Below are the code and all the weights of a small trained network. Each question names an input and a class and asks about switching units off, where a switched-off unit gives its printed mean instead of its output.

import numpy as np


def w(rows, s, z=0):
    codes = np.array(rows[::2]) - 128.0
    scale = np.full(codes.shape[1], s)
    scale[-1] = z or s
    return codes * scale


def f(y):
    return y / 2 * (1 + np.tanh(0.7978845608 * (y + 0.044715 * y**3)))


def log_softmax(a):
    a = a - a.max(-1, keepdims=True)
    return a - np.log(np.exp(a).sum(-1, keepdims=True))


def net(x, mask):
    res = np.array(x, float).reshape(1, 7) / 4 @ E
    y = f(res @ A[0][:, :-1].T + A[0][:, -1])
    res = res + np.where(mask, y, B[0][:, -1]) @ B[0][:, :-1]
    return log_softmax(res[-1] @ U[:, :-1].T + U[:, -1])


A, B = {}, {}
E = w([
[94,122,149,156,124],'x0',
[127,158,114,117,140],'x1',
[43,62,1,108,10],'x2',
[120,46,174,150,101],'x3',
[148,147,109,109,135],'x4',
[128,125,130,124,129],'x5',
[107,217,209,40,25],'x6',
],0.0096)
A[0] = w([
[52,102,7,98,61,207],'n1',
[116,105,109,194,222,246],'n2',
[117,49,77,148,231,253],'n3',
[130,195,188,106,48,179],'n4',
[112,136,135,85,37,187],'n5',
[116,87,164,147,178,232],'n6',
[141,160,142,99,40,148],'n7',
[208,112,112,116,194,194],'n8',
[78,88,60,123,190,241],'n9',
[149,73,64,107,181,206],'n10',
[156,169,208,137,104,190],'n11',
[100,149,209,48,76,232],'n12',
[164,112,72,141,163,87],'n13',
[189,189,104,142,177,227],'n14',
[157,179,126,73,84,47],'n15',
[41,80,100,114,76,133],'n16',
[222,160,187,154,125,215],'n17',
],0.014,0.007)
B[0] = w([
[192,76,35,177,17,251],'n1',
[50,193,218,202,121,206],'n2',
[215,217,186,201,55,220],'n3',
[116,41,80,43,203,206],'n4',
[202,57,45,50,128,199],'n5',
[208,193,218,209,163,175],'n6',
[93,41,69,4,123,185],'n7',
[69,196,221,164,142,180],'n8',
[206,191,112,224,68,195],'n9',
[198,126,145,205,56,183],'n10',
[111,119,169,41,235,187],'n11',
[168,68,108,52,219,217],'n12',
[161,108,121,184,65,153],'n13',
[105,166,208,163,151,188],'n14',
[147,32,94,93,153,162],'n15',
[197,78,63,170,96,205],'n16',
[134,105,134,44,238,196],'n17',
],0.011,0.022)
U = w([
[134,217,253,194,175,254],'0',
[168,183,52,225,2,33],'1',
[119,105,199,16,223,66],'2',
[85,33,27,37,23,147],'3',
],0.0089,0.0062)

Each question gives the input, the list of numbers given to net, and the class t.
The units are the neurons (one row each of A and B). Each row of codes is followed by its name. A weight is (code - 128) times the scale printed after its matrix; where a second scale follows, it is the last column's (A, B and U).
mask holds one flag per neuron, in row order. A switched-off neuron (its flag False) gives its mean, the last column of its row in B, instead of its output. The means were averaged over made-up inputs and are rounded, as every weight is.
A unit's drop is (log p(t) with every unit on - log p(t) with that unit switched off) / (log p(t) with every unit on - log p(t) with every unit switched off).
The circuit of an input: a set's keep is (log p(t) with only the set's units on - log p(t) with every unit switched off) / (log p(t) with every unit on - log p(t) with every unit switched off). Starting from the 12 units with the biggest drops (on a tie, the unit counted first), units are removed one at a time, each time the one whose removal leaves the highest keep (on an exact tie, the one counted first), for as long as the keep stays at least 0.8.
circuit, biggest first: the units of the circuit, biggest drop first
top k neurons: the k neurons with the biggest drops, biggest first
drop of u: that unit's drop, to one decimal
input [5,7,3,-6,8,-7,1], class 3: circuit, biggest first -> n3
input [8,-2,8,2,3,-8,0], class 1: top 3 neurons -> n4, n9, n1
input [-3,0,-6,-7,7,-7,1], class 2: top 2 neurons -> n17, n3
input [-1,8,0,7,-7,2,-8], class 0: top 2 neurons -> n1, n2
input [-5,-6,0,5,-4,-1,0], class 0: top 2 neurons -> n1, n4
input [0,-3,0,8,-5,6,-3], class 0: top 2 neurons -> n1, n6
input [-7,3,-1,8,3,-6,3], class 2: drop of n1 -> 0.2
input [2,6,-1,-2,0,-6,-1], class 0: drop of n7 -> 0.0
input [-6,6,1,6,8,3,8], class 3: drop of n7 -> 1.3
input [-2,4,1,-3,0,6,7], class 3: top 2 neurons -> n7, n5
